Below is a small trained network, with its code and all its weights. Each question gives an input and a class and asks what happens when units are switched off, that is, made to give their printed mean instead of their output.

import numpy as np


def w(rows, s, z=0):
    codes = np.array(rows[::2]) - 128.0
    scale = np.full(codes.shape[1], s)
    scale[-1] = z or s
    return codes * scale


def norm(h):
    return h / np.sqrt((h * h).mean(-1, keepdims=True) + 1e-5)


def f(y):
    return y / 2 * (1 + np.tanh(0.7978845608 * (y + 0.044715 * y**3)))


def log_softmax(a):
    a = a - a.max(-1, keepdims=True)
    return a - np.log(np.exp(a).sum(-1, keepdims=True))


def net(x, mask):
    res = np.array(x, float).reshape(1, 8) / 4 @ E
    u = 0
    for l in range(2):
        y = f(norm(res) @ A[l][:, :-1].T + A[l][:, -1])
        res = res + np.where(mask[u : u + 10], y, B[l][:, -1]) @ B[l][:, :-1]
        u += 10
    return log_softmax(norm(res)[-1] @ U[:, :-1].T + U[:, -1])


A, B = {}, {}
E = w([
[126,128,127,128,129,121,129],'x0',
[128,128,128,128,128,128,127],'x1',
[218,155,21,159,178,134,142],'x2',
[118,1,133,53,122,110,162],'x3',
[125,127,130,131,130,131,130],'x4',
[127,128,127,128,130,122,127],'x5',
[129,128,128,127,129,126,126],'x6',
[44,144,39,84,137,188,85],'x7',
],0.0057)
A[0] = w([
[208,227,213,193,92,129,104,123],'L0N1',
[94,63,67,121,109,133,50,105],'L0N2',
[184,129,222,117,99,111,124,123],'L0N3',
[169,190,193,168,60,98,158,28],'L0N4',
[110,119,193,148,116,81,144,89],'L0N5',
[248,108,110,102,164,107,163,85],'L0N6',
[178,156,12,172,233,138,92,254],'L0N7',
[49,254,123,125,148,167,77,169],'L0N8',
[95,32,159,93,165,117,81,146],'L0N9',
[101,85,188,129,39,102,121,145],'L0N10',
],0.0068,0.004)
B[0] = w([
[88,70,138,1,229,129,185,198],'L0N1',
[109,145,118,100,200,154,145,164],'L0N2',
[127,170,93,158,128,100,167,177],'L0N3',
[115,155,70,130,234,227,142,154],'L0N4',
[130,199,109,143,107,165,132,154],'L0N5',
[120,51,145,153,74,120,94,180],'L0N6',
[211,189,138,105,34,161,180,253],'L0N7',
[106,86,151,167,105,74,51,202],'L0N8',
[158,165,155,119,160,96,188,196],'L0N9',
[98,181,129,129,141,169,159,193],'L0N10',
],0.0067,0.007)
A[1] = w([
[213,98,80,89,177,156,139,77],'L1N1',
[187,8,100,178,135,92,112,26],'L1N2',
[178,92,92,126,142,180,172,253],'L1N3',
[175,172,11,71,133,163,152,153],'L1N4',
[201,185,123,218,87,101,106,155],'L1N5',
[148,152,140,115,148,126,153,74],'L1N6',
[134,168,130,121,135,160,214,102],'L1N7',
[108,200,156,66,104,148,96,158],'L1N8',
[104,105,170,173,106,97,37,70],'L1N9',
[71,116,155,119,255,130,129,110],'L1N10',
],0.0092,0.0022)
B[1] = w([
[152,78,180,171,170,99,115,211],'L1N1',
[127,197,52,188,80,168,48,157],'L1N2',
[97,135,177,178,86,85,80,237],'L1N3',
[49,71,175,92,180,74,152,254],'L1N4',
[37,175,74,112,218,192,130,187],'L1N5',
[145,131,137,95,101,76,122,155],'L1N6',
[174,33,156,133,147,74,130,237],'L1N7',
[171,106,74,156,125,145,93,193],'L1N8',
[255,53,169,229,54,67,145,151],'L1N9',
[68,218,25,121,85,225,39,229],'L1N10',
],0.0074,0.0063)
U = w([
[53,253,37,68,149,221,142,124],'0',
[151,64,239,93,151,18,221,98],'1',
[199,125,110,242,29,105,53,4],'2',
],0.013,0.00035)

Each question gives the input, the list of numbers given to net, and the class t.
The units are the neurons (one row each of A and B). Each row of codes is followed by its name. A weight is (code - 128) times the scale printed after its matrix; where a second scale follows, it is the last column's (A, B and U).
mask holds one flag per neuron, layer by layer. A switched-off neuron (its flag False) gives its mean, the last column of its row in B, instead of its output. The means were averaged over made-up inputs and are rounded, as every weight is.
A unit's drop is (log p(t) with every unit on - log p(t) with that unit switched off) / (log p(t) with every unit on - log p(t) with every unit switched off).
The circuit of an input: a set's keep is (log p(t) with only the set's units on - log p(t) with every unit switched off) / (log p(t) with every unit on - log p(t) with every unit switched off). Starting from the 12 units with the biggest drops (on a tie, the unit counted first), units are removed one at a time, each time the one whose removal leaves the highest keep (on an exact tie, the one counted first), for as long as the keep stays at least 0.8.
units of the circuit, in order: the units of the circuit, biggest drop first
most important unit: the unit with the biggest drop
top k neurons: the k neurons with the biggest drops, biggest first
k most important neurons of layer l: the k neurons of layer l with the biggest drops, biggest first
drop of u: that unit's drop, to one decimal
input [4,0,-5,7,1,7,5,3], class 0: units of the circuit, in order	L0N7; L1N10
input [-5,7,1,7,-6,-4,5,6], class 1: most important unit	L0N8
input [-2,-4,5,1,-6,-3,6,-7], class 2: 3 most important neurons of layer 0	L0N6; L0N9; L0N10
input [6,-1,2,-6,1,-6,-8,-4], class 1: 2 most important neurons of layer 0	L0N1; L0N7
input [-7,-4,-6,3,7,0,-8,1], class 0: top 3 neurons	L0N7; L1N4; L1N1
input [-8,-6,-4,-8,2,5,-5,8], class 2: top 2 neurons	L0N8; L1N9
input [4,-2,-6,6,-7,4,0,1], class 0: top 4 neurons	L0N7; L1N10; L1N4; L1N1
input [-4,-2,1,-8,-2,-3,4,-6], class 1: 4 most important neurons of layer 0	L0N1; L0N7; L0N2; L0N10
input [7,3,8,2,1,-2,7,6], class 1: 2 most important neurons of layer 1	L1N4; L1N10
input [6,8,-1,-2,7,8,-3,6], class 2: drop of L0N8	1.1
input [4,4,2,8,8,-8,2,-6], class 2: drop of L1N2	0.6
input [-4,-5,-6,-8,3,-8,4,8], class 2: drop of L1N6	0.0
input [-1,4,-3,-6,3,4,-3,-5], class 0: drop of L1N10	0.1
input [0,3,5,-1,-2,3,1,-2], class 1: most important neuron of layer 0	L0N7
